Below are the code and all the weights of a small trained network. Each question names an input and a target symbol and asks about switching units off, where a switched-off unit gives its printed mean instead of its output.

import numpy as np


def w(rows, s, z=0):
    codes = np.array(rows[::2]) - 128.0
    scale = np.full(codes.shape[1], s)
    scale[-1] = z or s
    return codes * scale


def norm(h):
    return h / np.sqrt((h * h).mean(-1, keepdims=True) + 1e-5)


def f(y):
    return np.maximum(y, 0)


def softmax(a):
    e = np.exp(a - a.max(-1, keepdims=True))
    return e / e.sum(-1, keepdims=True)


def log_softmax(a):
    a = a - a.max(-1, keepdims=True)
    return a - np.log(np.exp(a).sum(-1, keepdims=True))


def net(x, mask):
    ids = ['ΔΘΠΣΦΨΩαβζηλμξτ'.index(c) for c in x.split()]
    T = len(ids)
    res = E[ids] + P[:T]
    r = norm(res)
    for j in range(2):
        rows = slice(3 * j, 3 * j + 3)
        q, k, v = (r @ M[0][rows].T for M in (Q, K, V))
        z = softmax(np.where(np.tri(T) > 0, q @ k.T / 3**0.5, -1e9)) @ v
        o = O[0][rows]
        res = res + np.where(mask[j], z, o[:, -1]) @ o[:, :-1]
    y = f(norm(res) @ A[0][:, :-1].T + A[0][:, -1])
    res = res + np.where(mask[2:6], y, B[0][:, -1]) @ B[0][:, :-1]
    return log_softmax(norm(res)[-1] @ U[:, :-1].T + U[:, -1])


Q, K, V, O, A, B = {}, {}, {}, {}, {}, {}
E = w([
[180,241,87,107],'Δ',
[149,89,146,93],'Θ',
[158,98,85,68],'Π',
[78,59,185,182],'Σ',
[168,118,115,91],'Φ',
[89,115,97,160],'Ψ',
[100,116,135,123],'Ω',
[117,189,67,169],'α',
[207,135,96,82],'β',
[117,216,126,119],'ζ',
[102,173,170,93],'η',
[177,144,129,117],'λ',
[89,96,159,116],'μ',
[214,162,126,73],'ξ',
[89,43,4,20],'τ',
],0.023)
P = w([
[237,2,85,131],'0',
[110,96,79,27],'1',
[122,105,70,48],'2',
[122,96,68,43],'3',
[116,98,73,28],'4',
[116,92,66,38],'5',
[110,96,71,42],'6',
[117,95,67,48],'7',
[126,87,60,44],'8',
[129,88,52,39],'9',
],0.0066)
Q[0] = w([
[145,102,152,67],'head 0',
[129,104,47,140],'head 0',
[58,49,109,103],'head 0',
[169,1,7,135],'head 1',
[80,216,210,128],'head 1',
[120,128,114,127],'head 1',
],0.043)
K[0] = w([
[161,103,184,58],'head 0',
[165,60,33,135],'head 0',
[59,2,105,126],'head 0',
[213,23,60,195],'head 1',
[42,208,168,81],'head 1',
[126,115,135,122],'head 1',
],0.029)
V[0] = w([
[104,157,101,181],'head 0',
[120,5,204,112],'head 0',
[163,150,102,161],'head 0',
[69,172,65,130],'head 1',
[127,178,206,140],'head 1',
[139,88,113,205],'head 1',
],0.02)
O[0] = w([
[80,165,112,106,67],'head 0',
[125,113,142,255,221],'head 0',
[93,130,127,111,85],'head 0',
[127,96,99,182,73],'head 1',
[118,99,167,98,6],'head 1',
[57,163,98,106,149],'head 1',
],0.02,0.012)
A[0] = w([
[99,232,205,208,72],'neuron 0',
[70,5,179,133,255],'neuron 1',
[144,233,123,170,119],'neuron 2',
[175,198,250,159,143],'neuron 3',
],0.021,0.0052)
B[0] = w([
[109,196,191,53,254],'neuron 0',
[114,2,143,87,220],'neuron 1',
[135,195,88,118,222],'neuron 2',
[204,105,140,26,226],'neuron 3',
],0.023,0.0075)
U = w([
[184,127,88,111,7],'Δ',
[135,128,137,81,63],'Θ',
[198,159,102,146,83],'Π',
[6,90,153,58,189],'Σ',
[187,151,111,101,2],'Φ',
[47,192,91,154,188],'Ψ',
[144,214,157,159,100],'Ω',
[49,6,33,136,188],'α',
[177,132,105,105,26],'β',
[142,113,142,148,125],'ζ',
[177,83,129,149,139],'η',
[119,91,122,72,22],'λ',
[77,102,191,161,253],'μ',
[138,14,139,83,22],'ξ',
[184,135,77,182,241],'τ',
],0.013,0.0043)

Each question gives the input, a string of symbols that net reads in full, and the target symbol t.
The units are the heads (3 rows each of Q, K, V and O) and the neurons (one row each of A and B). Each row of codes is followed by its name. A weight is (code - 128) times the scale printed after its matrix; where a second scale follows, it is the last column's (O, A, B and U).
mask holds one flag per unit, heads first, then neurons. A switched-off unit (its flag False) gives its mean, the last column of its rows in O or B, instead of its output. The means were averaged over made-up inputs and are rounded, as every weight is.
A unit's drop is (log p(t) with every unit on - log p(t) with that unit switched off) / (log p(t) with every unit on - log p(t) with every unit switched off).
The circuit of an input: a set's keep is (log p(t) with only the set's units on - log p(t) with every unit switched off) / (log p(t) with every unit on - log p(t) with every unit switched off). Starting from all 6 units, units are removed one at a time, each time the one whose removal leaves the highest keep (on an exact tie, the one counted first), for as long as the keep stays at least 0.8.
units of the circuit, in order: the units of the circuit, biggest drop first
top k neurons: the k neurons with the biggest drops, biggest first
heads that matter: for each layer, one digit per head in row order, 1 if its drop is at least 0.15 and else 0, layers parted by /
drop when u is switched off: that unit's drop, to one decimal
input Ψ τ Σ Π Σ Σ η Δ β λ, target Ψ: units of the circuit, in order => [head 1]
input Ψ Ψ τ τ τ, target Ψ: units of the circuit, in order => [head 1; neuron 1]
input Ω η Π λ ξ Φ, target Ω: units of the circuit, in order => [head 1; head 0; neuron 0]
input τ Θ α ζ Δ μ μ, target τ: heads that matter => 01
input α Φ μ μ μ β β Φ Φ Π, target α: heads that matter => 01
input τ λ μ Ψ μ Φ ξ ξ η, target ξ: heads that matter => 01
input α Φ Σ Σ ζ Ψ Φ, target α: heads that matter => 11
input τ τ Π, target τ: heads that matter => 00
input η Ψ Σ Ψ ζ τ α Σ Σ τ, target α: units of the circuit, in order => [neuron 3; head 1]
input Ω Ψ τ τ τ τ Θ Ω, target Ω: units of the circuit, in order => [head 1; neuron 0; head 0]
input Σ λ τ Σ Π, target Σ: top 2 neurons => [neuron 2; neuron 3]
input Ψ α η Π, target Ψ: drop when neuron 3 is switched off => 0.1
input τ ξ τ η Ω, target τ: drop when head 1 is switched off => 0.9
input Ψ Θ τ ξ Σ Ω Π Δ Φ Σ, target Ψ: drop when neuron 3 is switched off => 0.0
input λ Σ λ Δ μ Ω ξ τ τ α, target Σ: drop when head 0 is switched off => 0.4
input Ψ ξ Σ Σ ξ Δ Ω Π μ, target Ψ: units of the circuit, in order => [head 1]
input τ τ Φ Π Δ ζ τ Σ β, target τ: top 2 neurons => [neuron 0; neuron 3]
input Σ τ τ ξ τ Σ, target Σ: top 3 neurons => [neuron 0; neuron 1; neuron 3]
input τ Π Φ, target τ: top 2 neurons => [neuron 0; neuron 3]
input Ω Σ Π Θ τ Θ, target Ω: top neuron => [neuron 0]
